Below is a small trained network, with its code and all its weights. Each question gives an input and a class and asks what happens when units are switched off, that is, made to give their printed mean instead of their output.

import numpy as np


def w(rows, s, z=0):
    codes = np.array(rows[::2]) - 128.0
    scale = np.full(codes.shape[1], s)
    scale[-1] = z or s
    return codes * scale


def norm(h):
    return h / np.sqrt((h * h).mean(-1, keepdims=True) + 1e-5)


def f(y):
    return np.maximum(y, 0)


def log_softmax(a):
    a = a - a.max(-1, keepdims=True)
    return a - np.log(np.exp(a).sum(-1, keepdims=True))


def net(x, mask):
    res = np.array(x, float).reshape(1, 7) / 4 @ E
    u = 0
    for l in range(3):
        y = f(norm(res) @ A[l][:, :-1].T + A[l][:, -1])
        res = res + np.where(mask[u : u + 4], y, B[l][:, -1]) @ B[l][:, :-1]
        u += 4
    return log_softmax(norm(res)[-1] @ U[:, :-1].T + U[:, -1])


A, B = {}, {}
E = w([
[93,188,93,96,17,69,98,161,138,187,91],'x0',
[168,34,125,112,42,119,64,220,87,119,254],'x1',
[122,12,196,37,103,128,113,117,126,113,134],'x2',
[98,80,100,98,146,93,81,139,165,145,27],'x3',
[66,122,91,101,59,95,119,53,89,133,181],'x4',
[143,103,26,7,199,35,201,71,22,32,174],'x5',
[139,169,200,65,124,115,117,142,97,96,11],'x6',
],0.0051)
A[0] = w([
[74,63,165,129,153,81,130,78,197,47,147,151],'L0N0',
[71,101,90,38,1,183,132,78,90,187,65,211],'L0N1',
[82,207,165,131,60,152,139,165,121,71,70,1],'L0N2',
[171,112,193,108,48,153,20,114,155,123,78,190],'L0N3',
],0.0057,0.00056)
B[0] = w([
[124,143,140,81,103,40,138,159,144,143,207,193],'L0N0',
[107,114,182,147,247,155,52,57,141,184,142,235],'L0N1',
[167,71,97,149,174,173,59,254,107,77,94,212],'L0N2',
[95,150,182,134,130,215,123,59,122,125,111,252],'L0N3',
],0.0089,0.0042)
A[1] = w([
[139,184,75,109,162,75,194,123,197,173,83,216],'L1N0',
[88,154,79,126,199,136,138,65,88,161,86,143],'L1N1',
[253,180,99,98,145,130,115,193,154,180,199,192],'L1N2',
[175,52,125,82,194,93,48,117,207,80,221,253],'L1N3',
],0.0064,0.00081)
B[1] = w([
[91,147,157,226,109,43,39,150,26,103,82,190],'L1N0',
[167,70,66,154,96,90,42,2,44,234,121,216],'L1N1',
[125,109,60,127,116,192,210,161,77,94,141,194],'L1N2',
[144,212,137,240,82,70,190,215,132,67,141,253],'L1N3',
],0.0079,0.0057)
A[2] = w([
[104,127,146,191,87,95,81,33,107,231,115,225],'L2N0',
[224,147,61,189,124,145,197,173,89,42,181,254],'L2N1',
[134,134,55,214,196,139,30,171,157,91,182,238],'L2N2',
[39,132,255,194,53,154,149,107,108,157,157,121],'L2N3',
],0.0053,0.0015)
B[2] = w([
[130,254,205,188,128,76,101,117,68,174,141,243],'L2N0',
[56,135,54,142,158,119,197,130,120,100,163,254],'L2N1',
[130,82,52,84,152,48,118,204,109,153,129,234],'L2N2',
[194,169,137,149,143,77,147,127,62,156,78,211],'L2N3',
],0.0087,0.0069)
U = w([
[101,95,8,130,110,87,254,195,124,50,200,190],'0',
[146,89,186,46,89,193,105,81,163,122,95,4],'1',
[143,184,167,164,117,1,71,95,44,212,145,205],'2',
],0.0077,0.0018)

Each question gives the input, the list of numbers given to net, and the class t.
The units are the neurons (one row each of A and B). Each row of codes is followed by its name. A weight is (code - 128) times the scale printed after its matrix; where a second scale follows, it is the last column's (A, B and U).
mask holds one flag per neuron, layer by layer. A switched-off neuron (its flag False) gives its mean, the last column of its row in B, instead of its output. The means were averaged over made-up inputs and are rounded, as every weight is.
A unit's drop is (log p(t) with every unit on - log p(t) with that unit switched off) / (log p(t) with every unit on - log p(t) with every unit switched off).
The circuit of an input: a set's keep is (log p(t) with only the set's units on - log p(t) with every unit switched off) / (log p(t) with every unit on - log p(t) with every unit switched off). Starting from all 12 units, units are removed one at a time, each time the one whose removal leaves the highest keep (on an exact tie, the one counted first), for as long as the keep stays at least 0.8.
units of the circuit, in order: the units of the circuit, biggest drop first
most important unit: the unit with the biggest drop
k most important neurons: the k neurons with the biggest drops, biggest first
top k neurons in layer l: the k neurons of layer l with the biggest drops, biggest first
drop of u: that unit's drop, to one decimal
input [0,-4,8,-3,2,5,-3], class 0: most important unit -> L1N3
input [-5,5,6,-3,6,2,6], class 0: 2 most important neurons -> (L1N3, L2N0)
input [2,-6,-4,-8,1,-4,-3], class 0: 4 most important neurons -> (L0N1, L0N2, L0N3, L1N2)
input [3,-2,1,5,-8,-8,-3], class 1: units of the circuit, in order -> (L1N1, L1N0, L1N3, L0N3)
input [8,6,0,-5,5,3,-5], class 0: units of the circuit, in order -> (L1N1, L1N2, L2N0)
input [6,5,-7,0,1,7,8], class 0: top 2 neurons in layer 1 -> (L1N2, L1N0)
input [3,8,8,0,-2,1,-1], class 0: top 3 neurons in layer 1 -> (L1N3, L1N1, L1N0)
input [-8,-4,-5,-7,-8,-4,-1], class 0: top 2 neurons in layer 0 -> (L0N1, L0N3)
input [6,5,8,-3,-5,-5,5], class 1: top 2 neurons in layer 1 -> (L1N1, L1N0)
input [4,3,1,-3,-3,-4,8], class 1: top 2 neurons in layer 0 -> (L0N2, L0N3)
input [-5,1,-2,-2,2,-3,-1], class 0: drop of L0N3 -> 0.9
input [-5,4,5,-8,-6,-8,8], class 1: drop of L2N0 -> 0.2
